Here is a tiny trained network, its code and every weight. The questions are about switching its units off for an input and a class, where a switched-off unit gives its printed mean instead of its output.

import numpy as np


def w(rows, s, z=0):
    codes = np.array(rows[::2]) - 128.0
    scale = np.full(codes.shape[1], s)
    scale[-1] = z or s
    return codes * scale


def f(y):
    return y / 2 * (1 + np.tanh(0.7978845608 * (y + 0.044715 * y**3)))


def log_softmax(a):
    a = a - a.max(-1, keepdims=True)
    return a - np.log(np.exp(a).sum(-1, keepdims=True))


def net(x, mask):
    res = np.array(x, float).reshape(1, 3) / 4 @ E
    y = f(res @ A[0][:, :-1].T + A[0][:, -1])
    res = res + np.where(mask, y, B[0][:, -1]) @ B[0][:, :-1]
    return log_softmax(res[-1] @ U[:, :-1].T + U[:, -1])


A, B = {}, {}
E = w([
[1,90,119,105,64,140,214],'x0',
[39,170,130,227,95,196,54],'x1',
[179,96,146,251,180,170,218],'x2',
],0.0082)
A[0] = w([
[115,99,157,122,88,165,130,40],'neuron 1',
[36,107,123,99,108,131,163,21],'neuron 2',
[243,117,113,36,139,104,228,111],'neuron 3',
[131,117,134,188,120,135,203,36],'neuron 4',
[181,166,130,172,130,74,95,55],'neuron 5',
[162,113,122,81,148,130,153,117],'neuron 6',
[127,140,131,148,123,67,142,140],'neuron 7',
[242,122,117,159,132,151,58,3],'neuron 8',
[154,77,147,174,125,165,127,34],'neuron 9',
[92,138,125,20,99,122,6,34],'neuron 10',
[75,171,159,212,139,127,85,109],'neuron 11',
[186,142,136,114,148,122,25,11],'neuron 12',
[134,118,129,115,142,112,142,11],'neuron 13',
[153,113,87,209,143,115,156,84],'neuron 14',
[151,97,148,163,131,157,152,52],'neuron 15',
[152,165,116,202,144,132,187,73],'neuron 16',
[76,133,118,203,105,168,54,111],'neuron 17',
[146,114,102,82,144,164,156,76],'neuron 18',
[93,129,136,185,111,154,85,125],'neuron 19',
[47,134,124,122,118,113,229,16],'neuron 20',
[106,117,153,107,140,114,99,122],'neuron 21',
[119,91,163,140,119,105,106,100],'neuron 22',
[177,128,152,204,123,144,185,87],'neuron 23',
[102,116,88,204,145,150,40,82],'neuron 24',
],0.014,0.0023)
B[0] = w([
[145,100,119,135,125,138,145,137],'neuron 1',
[119,121,114,155,141,226,119,182],'neuron 2',
[164,146,195,136,81,63,191,245],'neuron 3',
[109,153,81,134,166,122,95,181],'neuron 4',
[76,28,153,117,158,134,137,168],'neuron 5',
[138,115,136,154,114,86,154,165],'neuron 6',
[135,112,132,100,142,112,153,132],'neuron 7',
[103,123,116,145,127,250,126,199],'neuron 8',
[137,130,131,117,133,109,83,158],'neuron 9',
[126,162,69,104,182,62,59,249],'neuron 10',
[133,151,150,125,101,94,195,192],'neuron 11',
[109,110,102,147,122,237,122,196],'neuron 12',
[98,154,86,138,86,123,161,131],'neuron 13',
[121,130,86,94,148,102,111,177],'neuron 14',
[141,159,168,96,150,141,52,159],'neuron 15',
[89,138,53,128,148,93,127,183],'neuron 16',
[161,118,188,126,88,77,152,207],'neuron 17',
[157,176,126,167,91,154,126,143],'neuron 18',
[161,136,156,123,110,99,164,179],'neuron 19',
[106,79,139,116,133,224,138,186],'neuron 20',
[112,138,113,128,137,115,131,144],'neuron 21',
[119,129,83,135,100,128,150,127],'neuron 22',
[121,124,113,116,148,95,47,195],'neuron 23',
[153,136,156,136,104,104,186,189],'neuron 24',
],0.027,0.015)
U = w([
[168,161,158,166,78,66,184,133],'0',
[116,179,9,123,203,65,11,34],'1',
[95,69,92,166,145,253,130,252],'2',
],0.0068,0.00028)

Each question gives the input, the list of numbers given to net, and the class t.
The units are the neurons (one row each of A and B). Each row of codes is followed by its name. A weight is (code - 128) times the scale printed after its matrix; where a second scale follows, it is the last column's (A, B and U).
mask holds one flag per neuron, in row order. A switched-off neuron (its flag False) gives its mean, the last column of its row in B, instead of its output. The means were averaged over made-up inputs and are rounded, as every weight is.
A unit's drop is (log p(t) with every unit on - log p(t) with that unit switched off) / (log p(t) with every unit on - log p(t) with every unit switched off).
unit that matters most: the unit with the biggest drop
k most important neurons: the k neurons with the biggest drops, biggest first
drop when u is switched off: that unit's drop, to one decimal
input [3,0,3], class 1: unit that matters most	neuron 8
input [-1,4,-4], class 0: 2 most important neurons	(neuron 17; neuron 23)
input [8,0,5], class 2: 2 most important neurons	(neuron 20; neuron 10)
input [8,7,-6], class 2: 2 most important neurons	(neuron 2; neuron 20)
input [7,-6,7], class 1: 3 most important neurons	(neuron 4; neuron 23; neuron 8)
input [-7,6,6], class 2: 2 most important neurons	(neuron 8; neuron 10)
input [-4,-3,-3], class 2: 2 most important neurons	(neuron 12; neuron 17)
input [-8,5,-6], class 2: 2 most important neurons	(neuron 12; neuron 8)
input [-2,-8,-4], class 0: drop when neuron 3 is switched off	0.3
input [-2,-7,-6], class 0: drop when neuron 3 is switched off	6.1
input [-5,2,8], class 1: drop when neuron 9 is switched off	0.0
